Here is a tiny trained network, its code and every weight. The questions are about switching its units off for an input and a class, where a switched-off unit gives its printed mean instead of its output.

import numpy as np


def w(rows, s, z=0):
    codes = np.array(rows[::2]) - 128.0
    scale = np.full(codes.shape[1], s)
    scale[-1] = z or s
    return codes * scale


def f(y):
    return np.maximum(y, 0)


def log_softmax(a):
    a = a - a.max(-1, keepdims=True)
    return a - np.log(np.exp(a).sum(-1, keepdims=True))


def net(x, mask):
    res = np.array(x, float).reshape(1, 7) / 4 @ E
    y = f(res @ A[0][:, :-1].T + A[0][:, -1])
    res = res + np.where(mask, y, B[0][:, -1]) @ B[0][:, :-1]
    return log_softmax(res[-1] @ U[:, :-1].T + U[:, -1])


A, B = {}, {}
E = w([
[133,98,122,183,152,132,139],'x0',
[20,159,101,179,107,130,106],'x1',
[99,181,74,96,220,152,45],'x2',
[46,60,116,49,87,103,53],'x3',
[82,73,100,158,166,138,107],'x4',
[104,110,238,135,213,168,173],'x5',
[77,172,133,78,171,5,213],'x6',
],0.011)
A[0] = w([
[121,78,124,108,60,102,103,193],'n1',
[83,167,107,83,203,100,108,208],'n2',
[172,64,101,64,114,106,66,188],'n3',
[173,182,225,128,159,63,219,220],'n4',
[123,70,77,76,80,107,30,178],'n5',
[122,78,187,255,178,180,160,255],'n6',
[125,255,94,195,109,144,65,175],'n7',
[95,61,171,118,88,80,131,199],'n8',
[64,127,154,162,97,88,171,158],'n9',
],0.0099,0.0038)
B[0] = w([
[133,104,153,110,30,128,120,193],'n1',
[127,167,95,78,190,140,135,199],'n2',
[124,173,169,76,113,165,89,203],'n3',
[188,123,144,112,149,94,242,247],'n4',
[92,135,129,46,107,159,2,231],'n5',
[116,75,161,163,155,183,145,246],'n6',
[164,179,55,193,141,168,121,212],'n7',
[57,101,139,69,82,125,175,188],'n8',
[63,49,92,198,100,56,189,181],'n9',
],0.0099,0.015)
U = w([
[252,164,186,108,87,86,202,134],'0',
[136,139,165,51,80,141,75,106],'1',
[150,139,40,109,167,91,77,8],'2',
[177,199,83,196,125,131,112,136],'3',
[167,106,178,153,139,182,119,184],'4',
[87,98,113,150,71,86,177,167],'5',
[112,145,133,80,202,83,181,133],'6',
],0.012,0.0015)

Each question gives the input, the list of numbers given to net, and the class t.
The units are the neurons (one row each of A and B). Each row of codes is followed by its name. A weight is (code - 128) times the scale printed after its matrix; where a second scale follows, it is the last column's (A, B and U).
mask holds one flag per neuron, in row order. A switched-off neuron (its flag False) gives its mean, the last column of its row in B, instead of its output. The means were averaged over made-up inputs and are rounded, as every weight is.
A unit's drop is (log p(t) with every unit on - log p(t) with that unit switched off) / (log p(t) with every unit on - log p(t) with every unit switched off).
The circuit of an input: a set's keep is (log p(t) with only the set's units on - log p(t) with every unit switched off) / (log p(t) with every unit on - log p(t) with every unit switched off). Starting from all 9 units, units are removed one at a time, each time the one whose removal leaves the highest keep (on an exact tie, the one counted first), for as long as the keep stays at least 0.8.
units of the circuit, in order: the units of the circuit, biggest drop first
unit that matters most: the unit with the biggest drop
k most important neurons: the k neurons with the biggest drops, biggest first
drop when u is switched off: that unit's drop, to one decimal
input [0,1,8,7,5,-4,5], class 1: units of the circuit, in order : (n5)
input [0,-5,3,-8,5,3,7], class 0: 2 most important neurons : (n4, n5)
input [-8,-2,7,0,-7,0,-2], class 2: units of the circuit, in order : (n7, n1)
input [-6,5,6,1,-2,-5,-2], class 2: units of the circuit, in order : (n7, n5)
input [6,8,2,-5,3,-5,4], class 3: 2 most important neurons : (n7, n5)
input [-1,8,1,3,-7,4,-1], class 5: 3 most important neurons : (n5, n9, n3)
input [-1,-1,7,3,-8,2,-1], class 2: units of the circuit, in order : (n1, n8, n6)
input [-2,6,7,0,-6,-4,8], class 2: 2 most important neurons : (n7, n2)
input [-8,0,8,-5,-4,-7,4], class 3: 3 most important neurons : (n7, n5, n8)
input [5,4,-1,-1,-7,2,7], class 0: 3 most important neurons : (n4, n5, n6)
input [-6,2,8,0,-3,1,3], class 2: 2 most important neurons : (n4, n7)
input [-2,8,0,-8,-1,-5,8], class 3: 2 most important neurons : (n7, n8)
input [3,3,-7,0,-4,5,5], class 5: 2 most important neurons : (n9, n8)
input [2,-5,1,-3,-1,-7,0], class 3: unit that matters most : n4
input [-1,7,7,-4,2,4,1], class 3: 2 most important neurons : (n7, n5)
input [5,-8,-3,-5,5,-7,-3], class 4: 2 most important neurons : (n4, n6)
input [4,3,8,-6,1,1,-8], class 3: drop when n7 is switched off : 2.3
input [3,-3,-1,-3,0,4,7], class 0: drop when n4 is switched off : 2.3
input [5,-8,0,2,1,-7,3], class 1: drop when n4 is switched off : 0.0
input [-7,-3,7,-8,8,0,-3], class 3: unit that matters most : n7
